After every row comes roughly how far along a hidden order it lies, from 0 to 30.
[  1.2   6.3  -6.2  -3.6  29.9   7.2  -2.1  -1.9   1.0  53.5  -2.0   2.2
  -3.9   2.8  -3.0 -16.7  -2.6  -9.4  -1.6  -0.3  -0.4   8.3 -16.8 -14.4
 -11.7   1.0   3.4   2.3  13.7   5.8   3.0  19.1   4.9   0.4   3.3   5.1
   1.3  -1.3  12.2   1.9 -12.3  -5.7   1.9]
0
[ 13.1  12.2  -6.5  15.4  -1.3   3.0  -6.9   1.5 -16.3  -4.2  -1.1  -0.4
  -4.7   0.3   0.4  -0.7 -23.0   0.2   7.4  12.4   8.8  -8.1  13.1  -3.0
  -5.7  -1.2 -10.0   2.9 -14.3  18.7 -46.7  -8.0   3.8   0.5  38.4  21.3
 -27.1  26.2  -4.3  -0.8  -3.9  -9.1   5.3]
0
[ -2.5 -10.8  17.5  10.9  49.1  18.8  -3.0   5.4 -19.6   3.3 -18.8 -12.1
   1.5 -23.7  13.1   0.9 -12.8  -2.0  18.9  -5.1   5.3 -12.0 -11.5 -12.0
 -19.1   0.3  17.4 -14.2  15.2  -1.7  -3.7 -14.6  -2.8   1.9  36.6  -5.7
  -0.5  -1.8 -33.1   5.3  14.2 -11.2  17.0]
30
[ 13.3  -1.0  38.5   4.0  15.1  18.0 -15.1   6.5  -9.2   2.9   8.5   0.0
  -0.8  -1.9  -7.5 -11.9 -22.1   3.1  -0.2 -11.3   6.8   1.1 -80.1   8.0
  -1.3   1.7   6.5   1.0  28.2 -23.9  31.1  10.5   7.6   2.4   2.5 -19.9
   5.8  17.5  -6.9  -0.6  23.1  -4.2   0.7]
25
[-43.6  37.5  -4.5   7.5  16.0  21.2   9.1   2.1  -2.1  26.1  -0.9  -0.5
  -2.6 -11.2   4.8 -35.5 -22.4  -4.3  16.0   1.3   6.9  13.1 -16.6 -26.0
   3.0  -2.1   2.3   0.5  -6.2 -40.9  15.0 -10.5   0.5   0.7  18.6  -6.9
   5.3   0.3  -6.7  -6.8  -4.1 -23.5  13.1]
7
[ 44.3  21.0 -15.5  21.3 -39.2  63.0  -9.9  -5.5  -2.2 -51.3   9.3  -5.8
 -12.0  -5.1 -12.2  -1.3 -17.1   2.8 -21.6  -0.1  27.6   7.6  -1.9  -2.0
 -25.5   2.1 -38.8   5.1  -1.1  15.6  -0.1  37.2  12.7   2.9   9.8   2.7
   1.3  -2.2  60.2   2.0   0.8  17.5  -9.5]
7
[ 21.8 -21.9  -0.8  -2.3   6.7  27.9  -4.5  -0.9  -2.7   2.8  -1.4   3.6
  -3.3  -0.5  -4.0  12.6   9.2 -23.5   1.5   1.1   7.4   1.4 -65.4  -1.2
 -11.9   1.4  14.7  10.9  -0.9   4.9   2.4  11.4   2.0   3.6   8.8  -1.5
 -23.4   0.4  26.2   9.1  15.7  -7.6  -3.5]
21
[  6.5  14.5 -51.8  15.9 -43.7  27.5  -1.7   8.6  -8.5   3.4  15.2   3.4
 -15.1  -9.6  31.0  14.7 -41.9   6.7  -0.8   1.3   9.7   2.4 -68.3  -0.4
 -19.7   1.1 -10.3   5.0  -3.7  -5.4 -11.3  -7.2  14.6 -11.3  15.8  28.4
   2.0  -0.4  43.2   0.7  -4.0 -15.0  -2.1]
7
[ 15.4  10.5  -9.7 -29.6  -1.1  -8.8  31.3  32.6  15.7 -26.9   4.5  -0.4
  -4.8  -2.4  29.0  15.3   0.6  -1.9   2.3   6.4   3.8  12.0 -43.7   2.4
   5.8   3.4 -10.6   3.1  -9.0  -1.3  13.1   4.6   8.1 -13.6   9.3   2.1
 -15.8 -61.6  -0.9 -17.7   0.4   0.3   0.0]
28
[ 12.3  -9.2  26.6  -1.5 -62.8 -13.4  -7.5   8.5 -45.1   6.9  -8.3   5.4
  -4.5  -4.0  20.1  13.7  -6.2 -16.1  -0.6   0.4  19.8   1.4 -23.5   2.1
  15.3   8.2  11.0   3.3  -4.7   8.0  11.9  -2.4  19.1   6.0 -30.7   0.7
  26.5   1.5 -30.9  -1.7   8.5  -4.1   0.7]
7
[ 27.0   6.8 -17.6  -8.7 -45.6   6.4  -3.0  -1.4  -0.4   8.6  15.2   6.2
 -15.2 -19.1   1.3   1.7 -11.8   2.0  -2.4  -1.8   9.5   1.6 -98.9   0.3
 -16.3   0.8  -3.8   6.4   2.3  11.2   7.9  77.8  18.3   2.6 -30.4   0.3
   4.0   0.1  20.1  -5.0 -17.2  -9.9   3.0]
13

[ 18.9 -18.2   3.1   5.1 -38.2  83.3   5.9 -16.2   1.1   0.9  69.4  17.2
 -49.1 -18.1  11.7  10.4  -7.8 -15.8  -8.2   2.4   3.0  10.8  40.3 -16.3
  80.6   4.6   2.8 -47.3  27.7  32.0  -2.4  -9.0   9.9  -4.8 -15.7  -7.1
 -23.7  -1.8   5.0  11.9 -21.9  45.4 -10.7   3.8  17.6  20.3  21.4  -6.1
 -19.5   3.2 -10.0   2.6   4.2   8.8 -19.3  38.3  -0.1 -55.9   3.3  10.6
 -26.2 -27.6  41.7  31.0   5.9   0.4]
23
[ 30.2  11.4  -1.0  -3.5  -8.0  32.0  19.0 -26.8  16.5 -50.3 -31.4   3.0
 -16.0 -45.6   4.8 -26.2 -22.6  -2.2  -6.7  39.6   2.1  14.6  15.5  -3.9
  17.5   2.0   5.2 -99.9   0.7  19.9   0.6   6.5  12.7   0.7 -11.5 -35.6
  -4.7   4.5  13.7 -55.7  10.6   7.0 -20.3   8.0  15.0  18.7  17.5  -6.9
  68.1 -16.0   0.8  14.9   3.7  16.9   0.2  28.6   9.2  -3.1   6.8   2.5
   1.7  -5.8  17.3  50.2 -24.5 -13.8]
2
[-27.3 -26.5  -5.4  -0.6 -11.8  10.2 -10.0   1.4  30.2   9.5  87.7   6.6
   7.5 -32.1   9.0   8.3 -23.9  17.5  21.0 -26.4 -13.7  12.2  36.5  -2.1
  -0.3 -28.5   3.9  42.8   2.7   1.5  37.0  11.7  13.8   3.9  31.1  18.2
   9.6 -14.1  -0.7  -3.2 -14.4   4.5  15.6  -3.6   8.0  -5.4  25.3  19.9
 -19.7   5.0 -16.5 -13.1 -16.3  49.2  -8.1   7.2  22.3  53.1  10.6  -3.9
 -11.8  -4.0 -37.8  45.3 -47.1  20.0]
15
[-42.9  57.3   2.5  -7.0  -5.3 -49.2 -10.8  18.1 -18.8  32.5 -29.2  -8.0
  -5.5  37.7  -7.7  29.2  15.4  11.0  17.3   1.1  17.3 -24.5   2.8  18.0
  23.1  10.0  -7.3  72.3  -6.6   3.9 -20.6  -8.3 -12.6  11.4  18.6   0.5
 -23.6   1.0  -2.0  32.0 -29.1 -13.9   8.9  -7.7  -0.6 -24.7 -29.6   7.4
 -32.7  19.5  12.2  30.2  -6.9 -24.8 -12.1  -7.0 -25.0  -3.8 -16.3  19.5
  14.1  11.1  -3.6 -72.2   6.1  26.6]
17
[ -8.9 -33.8  -0.5   1.8   1.8 -34.9  15.2 -18.4  11.7  -1.9 -14.8   2.4
  81.3 -61.7   2.9 -15.0 -38.7  12.2  32.4 -16.5 -24.5  -8.1  -8.7  -6.3
  35.9 -25.5  -2.5  84.3  10.5  22.5   0.0 -14.3  15.2  -7.7  60.9  12.9
   7.2   0.5  -0.4 -27.5  -5.8 -30.9  -5.8  -1.3   1.2 -28.6  15.8  -0.6
  83.0  -7.6   5.3 -16.0 -11.2   1.0   7.0   3.3   4.3  48.6   7.3 -34.5
  -3.4  25.2 -35.2  41.0 -34.6  22.6]
30
[-34.7  46.6   0.1   1.6   4.4  12.3  17.9 -18.0  37.0  25.7  42.5  11.0
 -25.4 -32.6  19.3  -0.2   3.6  11.6  63.7 -12.1  -7.7   4.4  38.1   9.2
   8.3  -6.9  -0.8  46.3  -4.9   2.2  26.7  27.8  13.6  17.6   9.8  17.0
  28.9 -10.3   9.5 -27.2 -24.0  20.9  30.7   0.4  10.1 -14.6   3.3  10.4
 -20.2   8.5   1.3  31.0 -15.4  53.6 -14.2  71.2  19.0  35.0   3.4   1.0
   9.5  -4.0 -14.5  21.4 -26.6  21.5]
15
[-21.8  61.0  -4.3  -9.5  11.7 -47.5 -22.4  29.6 -10.7 -21.6 -19.3 -16.5
 -27.8  38.0  -9.6  -7.1  27.4   0.2   0.4  18.6   9.1  -1.0 -10.2  12.6
 -96.7   8.1   0.5 -19.0 -29.3 -34.5   6.6  16.0 -18.2  12.4  -7.8  -5.5
  41.8   3.5   1.5  16.5   9.2 -20.1  10.3  -4.4 -14.2   4.6 -11.0  13.3
 -38.2   0.2  -1.3  10.2   3.9 -48.4  15.6 -26.3  -6.7  20.3  -6.5  -0.2
  17.3   1.9 -10.1 -49.3  20.6  -4.4]
0
[ 17.7 -18.1   2.3   1.4 -19.0  14.3  15.2 -29.9 -12.6 -14.1 -31.0   7.2
  45.0 -68.9   2.7 -10.6 -50.9   6.9  28.0 -14.0 -10.3 -11.4  -1.8  -9.7
  69.6 -15.2  -1.9  43.6  25.4  37.4 -15.2 -28.9  18.1 -11.3  42.3  -4.1
 -28.7   8.1   0.6 -37.5 -13.5 -22.8 -25.8   2.9   6.8 -19.8  14.2  -8.5
  69.7  -6.8  10.4  -6.5  -5.8  -7.9  -6.6  21.5  -8.9  -2.7   9.3 -19.5
  -0.1  19.4 -12.6  20.3 -25.0  19.0]
28

Part 3:
[ -1.5  -8.6   1.2   0.4   3.0 -12.2   5.2 -10.5  -1.2  -4.9   4.0 -18.4
  -2.4  -3.4 -51.2  -2.7 -10.7  -0.9  14.0   0.8  18.3   6.0   1.4  -4.9
  -4.7  -0.1  -4.7  -3.0 -44.3   1.3 -29.8   2.8  -7.7   0.6   7.4 -11.1
 -12.3  19.6  -2.1   5.4  -7.3   2.3   8.0]
0
[-12.6  11.6  -0.3   2.7  -1.2  17.7 -11.4  16.8   1.6  -8.8  -3.9  19.2
   3.8  -6.9  40.9   1.4  -0.1  -8.6  -5.4  -2.9  36.2   2.5   8.5   0.1
   3.6  -7.5   3.7  13.2  18.5   2.0  29.1  -2.8  -8.6   1.3  -0.4  -7.3
   4.7   8.2   4.6   2.2 -22.4   3.0  18.9]
30
[-11.5   4.2   8.9   1.5   3.2 -12.8  -4.8   6.9   5.0  10.5  10.2 -30.0
   3.5  18.5 -27.5   0.5  -4.8 -10.7   3.9  -2.0  37.2   4.9  23.1  -6.5
   5.4   6.7   0.3   3.3 -69.6   7.0   0.9   6.0  -1.2   2.4   4.6 -12.8
   5.9  19.2  -2.5   3.0 -16.9   1.9   7.9]
7
[  0.1  -0.2  -8.0  -1.9  -0.9  10.9   0.7  -1.7  -4.6  -6.6  -7.6  30.4
  -6.1 -19.2 -19.0   0.1 -16.9   7.9   5.0   0.6  -3.2   0.0  -0.8   2.6
  -1.8   1.9  -0.1   3.1  51.8   0.0  -2.1  -5.5  -9.7  10.5   7.1  -8.8
 -13.9  15.6   5.0   4.7 -15.0   3.4  14.2]
18
[-13.4   5.3   7.5   4.2   3.3 -10.8  -6.0   9.7   1.7  -0.3   8.1 -22.0
   6.0   9.6   0.9   0.0   4.7 -11.6   8.7  -3.9  34.0   3.9  11.7  -6.3
   1.4   3.0  -3.6  10.0 -67.4   4.7   2.8   4.6  -5.7  -9.1   5.2  -8.1
  -6.1  15.7  -4.0   2.4 -12.5   1.6   8.6]
9
[ -8.8  16.8   0.6   2.5  -2.1  10.6  -8.2  18.8  -1.6 -12.4  -1.2   4.3
   2.5  -1.5  17.2   1.7 -16.4 -10.0 -16.6  -4.6  33.8  -7.9  24.4   0.9
   3.9   2.7   6.2  16.0 -15.1   3.7  20.9   4.2  -4.6   0.0  -2.0  -7.7
  -5.6   8.3   3.9   4.9 -30.0   4.3  12.4]
30
[ -4.6   5.3   2.8   4.7  -0.9   3.4 -10.7   7.5   2.1 -15.9   8.6 -18.7
   6.0   0.4  21.2  -4.1   6.2 -17.2  -5.4  -2.8  36.6  11.9  -1.2  -3.4
  -4.4 -22.7  -2.6   6.9 -61.2  -1.3 -13.2   5.4 -11.4 -17.7  -2.2  -2.7
  -3.1   6.5  -2.6   3.5  -9.7   1.0   7.5]
18
[  2.4   8.5   0.5   3.0  -1.8   4.7 -11.1   8.3  -1.6 -20.4   6.0   5.3
   3.7  -1.4   5.5  -3.5  -1.0 -15.7 -17.2  -1.7  27.9   6.3   2.5  -0.5
  -4.4 -19.1   0.1   5.4 -58.9  -3.4 -16.7   8.0  -5.8 -20.1  -6.4   0.4
  -6.3   4.5  -0.5   6.8  -8.9   1.9   1.3]
22
[-10.0   7.5  -1.8   3.0  -1.6  21.0  -9.5  11.0   4.1  -6.9  -4.5  20.2
   3.3 -11.9  44.6  -0.6   5.8  -0.8  -0.4  -2.2  32.3   3.9   0.5   0.7
   0.7 -16.5   3.7  11.3  37.0  -0.3  24.4  -4.4  -8.3  -1.9   0.3  -6.3
   4.7   4.0   4.8   1.0 -21.5   1.8  19.9]
29
[  1.2   7.7  -1.4   3.6  -1.7   5.6  -9.1   8.1  -0.9 -24.6   6.7 -12.8
   2.4  -3.9  13.5  -4.6  -1.9 -14.9 -14.6  -2.4  29.7   7.3  -3.1  -1.3
  -6.5 -15.4  -1.2   8.4 -57.6  -3.3  -7.9   6.3  -8.2 -19.9  -4.9  -0.4
  -4.7   5.8  -1.5   6.0  -8.5   2.4   5.1]
22
[-15.9  -8.9   4.4  -1.6   2.7  -1.8   1.2  -5.6   8.2  25.0  -1.8  12.1
  -2.1   2.5 -26.7   1.4   2.1   4.7  19.3   1.4  18.4   8.0   3.6  -3.9
   8.9  -1.0  -1.7  -3.3  54.2   4.8   4.6  -6.9  -6.4  20.4   8.7 -14.4
  11.4  21.8   2.0  -1.3  -4.1   0.4  17.5]
5
[-13.8  -7.0   1.4  -1.6   2.9  -1.0   3.4  -5.4   8.3  25.4  -2.7  11.2
  -1.1   0.5 -26.8   1.3   4.1   5.5  22.5   1.4  17.2   8.7  -1.1  -3.8
   6.6   2.4  -3.3  -1.7  43.1   4.2   7.8  -6.3  -6.0  18.5   9.9 -13.5
   5.9  19.0   2.3  -1.8  -3.3   0.1  18.1]
5
[  1.0  14.9  -3.6   3.2  -2.1   6.2  -7.1  13.1  -7.0 -33.1   2.0   0.1
   2.1  -9.1  12.5  -1.2 -16.8 -11.4 -17.0  -3.8  26.4  -2.3  20.1   1.8
  -5.4  -1.7   2.0  16.4 -37.6   0.9  -2.8   5.5  -5.9 -14.9  -2.6  -6.8
 -13.9   6.7   0.1   7.8 -28.6   4.2   6.0]
27
[ -9.4  -3.8  -1.5  -2.6   0.5   1.0   4.0  -0.2   0.4   7.0  -7.7  25.2
  -4.7  -9.4 -36.1   2.3 -16.0   8.9  14.6   0.7   6.3  -0.4  17.0   0.4
   5.4  12.7   5.4   4.7  48.0   4.2  10.8  -5.6  -8.3  19.1   9.7 -18.9
  -4.2  20.4   3.2   2.6 -19.6   3.1  20.0]
12
[ -1.2  -8.1   1.3  -1.1   2.3 -12.0   4.1 -12.7  -0.4  -1.6   4.0 -14.9
  -3.0   0.9 -54.0  -2.7  -5.0   0.9  13.2   2.2   7.1   7.9  -3.7  -3.4
  -2.4  -1.8  -6.1  -3.6 -27.4  -1.0 -29.5   2.5  -6.2  -0.4   5.5  -7.6
  -9.8  14.5  -2.1   4.3   1.5   1.1   1.8]
0
